Below is a small trained network, with its code and all its weights. Each question gives an input and a class and asks what happens when units are switched off, that is, made to give their printed mean instead of their output.

import numpy as np


def w(rows, s, z=0):
    codes = np.array(rows[::2]) - 128.0
    scale = np.full(codes.shape[1], s)
    scale[-1] = z or s
    return codes * scale


def f(y):
    return np.maximum(y, 0)


def log_softmax(a):
    a = a - a.max(-1, keepdims=True)
    return a - np.log(np.exp(a).sum(-1, keepdims=True))


def net(x, mask):
    res = np.array(x, float).reshape(1, 3) / 4 @ E
    y = f(res @ A[0][:, :-1].T + A[0][:, -1])
    res = res + np.where(mask, y, B[0][:, -1]) @ B[0][:, :-1]
    return log_softmax(res[-1] @ U[:, :-1].T + U[:, -1])


A, B = {}, {}
E = w([
[84,181,132,2,133],'x0',
[191,186,170,129,24],'x1',
[62,89,70,136,22],'x2',
],0.012)
A[0] = w([
[69,78,69,116,223,30],'neuron 0',
[167,97,108,231,154,8],'neuron 1',
[203,174,132,143,206,123],'neuron 2',
[95,64,113,129,139,60],'neuron 3',
[170,99,120,201,141,87],'neuron 4',
[190,73,118,239,143,134],'neuron 5',
[109,170,127,27,157,74],'neuron 6',
[131,127,183,144,188,101],'neuron 7',
[86,49,34,137,48,164],'neuron 8',
[159,119,131,172,144,145],'neuron 9',
[240,125,203,109,233,101],'neuron 10',
[204,225,192,157,32,4],'neuron 11',
[44,90,98,161,244,56],'neuron 12',
],0.011,0.002)
B[0] = w([
[198,131,161,117,152,225],'neuron 0',
[135,176,101,94,171,211],'neuron 1',
[55,104,138,161,114,207],'neuron 2',
[155,86,154,120,125,173],'neuron 3',
[124,174,112,66,181,194],'neuron 4',
[119,180,72,83,156,238],'neuron 5',
[127,182,9,81,161,211],'neuron 6',
[100,84,167,137,126,179],'neuron 7',
[46,95,155,159,77,247],'neuron 8',
[118,137,104,95,132,171],'neuron 9',
[51,88,153,166,78,245],'neuron 10',
[197,79,150,109,123,241],'neuron 11',
[194,111,162,134,121,236],'neuron 12',
],0.012,0.013)
U = w([
[4,111,158,155,118,249],'0',
[109,251,34,96,170,115],'1',
[250,104,188,130,135,37],'2',
],0.015,0.0018)

Each question gives the input, the list of numbers given to net, and the class t.
The units are the neurons (one row each of A and B). Each row of codes is followed by its name. A weight is (code - 128) times the scale printed after its matrix; where a second scale follows, it is the last column's (A, B and U).
mask holds one flag per neuron, in row order. A switched-off neuron (its flag False) gives its mean, the last column of its row in B, instead of its output. The means were averaged over made-up inputs and are rounded, as every weight is.
A unit's drop is (log p(t) with every unit on - log p(t) with that unit switched off) / (log p(t) with every unit on - log p(t) with every unit switched off).
The circuit of an input: a set's keep is (log p(t) with only the set's units on - log p(t) with every unit switched off) / (log p(t) with every unit on - log p(t) with every unit switched off). Starting from the 12 units with the biggest drops (on a tie, the unit counted first), units are removed one at a time, each time the one whose removal leaves the highest keep (on an exact tie, the one counted first), for as long as the keep stays at least 0.8.
circuit, biggest first: the units of the circuit, biggest drop first
top k neurons: the k neurons with the biggest drops, biggest first
drop when u is switched off: that unit's drop, to one decimal
input [0,-8,-5], class 2: circuit, biggest first -> neuron 12
input [-8,7,-7], class 1: top 4 neurons -> neuron 5; neuron 1; neuron 4; neuron 8
input [-3,-3,2], class 1: top 2 neurons -> neuron 11; neuron 10
input [-3,0,-3], class 0: top 3 neurons -> neuron 6; neuron 10; neuron 2
input [3,4,-1], class 2: top 2 neurons -> neuron 5; neuron 11
input [1,0,-2], class 0: top 2 neurons -> neuron 5; neuron 1
input [4,-5,-4], class 2: top 4 neurons -> neuron 0; neuron 12; neuron 8; neuron 5
input [-5,-5,0], class 1: top 3 neurons -> neuron 5; neuron 11; neuron 1
input [-7,-8,-1], class 2: top 2 neurons -> neuron 12; neuron 0
input [7,-8,-8], class 0: top 3 neurons -> neuron 10; neuron 2; neuron 11
input [-4,0,-4], class 0: top 3 neurons -> neuron 10; neuron 6; neuron 2
input [-5,5,-1], class 1: top 2 neurons -> neuron 5; neuron 12
input [-2,-7,-6], class 2: top 3 neurons -> neuron 12; neuron 0; neuron 8
input [-7,-3,-4], class 1: circuit, biggest first -> neuron 5
input [2,1,-2], class 0: top 4 neurons -> neuron 5; neuron 1; neuron 4; neuron 0
input [-3,-6,-8], class 0: top 2 neurons -> neuron 10; neuron 2
input [-5,-7,4], class 2: top 4 neurons -> neuron 12; neuron 0; neuron 6; neuron 3
input [-5,2,3], class 1: drop when neuron 10 is switched off -> 0.1
input [-8,-4,5], class 1: drop when neuron 5 is switched off -> 0.2
input [-8,7,2], class 1: drop when neuron 5 is switched off -> 0.8
input [1,8,5], class 2: circuit, biggest first -> neuron 11
input [-6,-4,-6], class 0: drop when neuron 2 is switched off -> 2.1
